Below is a small trained network, with its code and all its weights. Each question gives an input and a class and asks what happens when units are switched off, that is, made to give their printed mean instead of their output.

import numpy as np


def w(rows, s, z=0):
    codes = np.array(rows[::2]) - 128.0
    scale = np.full(codes.shape[1], s)
    scale[-1] = z or s
    return codes * scale


def f(y):
    return y / 2 * (1 + np.tanh(0.7978845608 * (y + 0.044715 * y**3)))


def log_softmax(a):
    a = a - a.max(-1, keepdims=True)
    return a - np.log(np.exp(a).sum(-1, keepdims=True))


def net(x, mask):
    res = np.array(x, float).reshape(1, 6) / 4 @ E
    y = f(res @ A[0][:, :-1].T + A[0][:, -1])
    res = res + np.where(mask, y, B[0][:, -1]) @ B[0][:, :-1]
    return log_softmax(res[-1] @ U[:, :-1].T + U[:, -1])


A, B = {}, {}
E = w([
[128,125,128,127,126,127,128],'x0',
[96,166,86,216,45,126,1],'x1',
[125,125,129,131,128,129,128],'x2',
[132,130,125,125,127,125,129],'x3',
[194,58,75,158,142,242,120],'x4',
[131,130,126,127,128,126,129],'x5',
],0.0096)
A[0] = w([
[153,89,95,145,135,182,123,162],'N1',
[146,103,160,78,183,131,231,254],'N2',
[125,139,151,113,130,110,137,154],'N3',
[97,173,168,109,122,35,130,248],'N4',
[104,162,89,202,51,127,6,193],'N5',
[151,100,161,72,182,127,219,253],'N6',
[180,74,84,149,140,237,119,188],'N7',
[154,93,119,135,144,160,131,144],'N8',
[98,174,166,117,121,42,134,238],'N9',
[138,115,147,102,148,128,161,180],'N10',
],0.011,0.007)
B[0] = w([
[158,98,95,146,120,200,123,170],'N1',
[129,85,174,89,226,126,181,230],'N2',
[105,129,153,136,138,109,144,143],'N3',
[68,154,175,126,125,21,130,210],'N4',
[114,158,95,167,37,127,54,250],'N5',
[128,94,161,90,193,129,173,228],'N6',
[175,69,97,135,129,248,121,208],'N7',
[150,106,118,118,139,159,126,153],'N8',
[73,161,159,113,117,25,126,205],'N9',
[124,102,157,99,172,126,158,164],'N10',
],0.012,0.017)
U = w([
[77,126,191,77,171,29,175,255],'0',
[205,58,125,75,177,222,162,9],'1',
[81,253,120,170,18,41,66,195],'2',
[161,117,14,230,32,209,69,46],'3',
],0.0061,0.00081)

Each question gives the input, the list of numbers given to net, and the class t.
The units are the neurons (one row each of A and B). Each row of codes is followed by its name. A weight is (code - 128) times the scale printed after its matrix; where a second scale follows, it is the last column's (A, B and U).
mask holds one flag per neuron, in row order. A switched-off neuron (its flag False) gives its mean, the last column of its row in B, instead of its output. The means were averaged over made-up inputs and are rounded, as every weight is.
A unit's drop is (log p(t) with every unit on - log p(t) with that unit switched off) / (log p(t) with every unit on - log p(t) with every unit switched off).
most important unit: the unit with the biggest drop
k most important neurons: the k neurons with the biggest drops, biggest first
drop when u is switched off: that unit's drop, to one decimal
input [-7,-2,-6,8,1,6], class 1: most important unit -> N4
input [4,1,-1,4,0,-1], class 2: 3 most important neurons -> N2, N7, N6
input [-3,5,-8,-5,0,-2], class 2: 2 most important neurons -> N7, N1
input [4,-1,-3,-3,1,-5], class 1: 3 most important neurons -> N4, N9, N5
input [1,1,-2,-1,5,-6], class 3: 2 most important neurons -> N2, N6
input [-6,4,4,1,0,-7], class 2: 2 most important neurons -> N7, N1
input [0,6,-3,-7,1,-3], class 3: 2 most important neurons -> N4, N9
input [5,1,-3,-4,4,-3], class 3: drop when N6 is switched off -> 0.2
input [-3,-2,-7,2,1,3], class 1: drop when N4 is switched off -> 0.6
input [3,1,7,-4,-5,6], class 2: drop when N6 is switched off -> 0.3
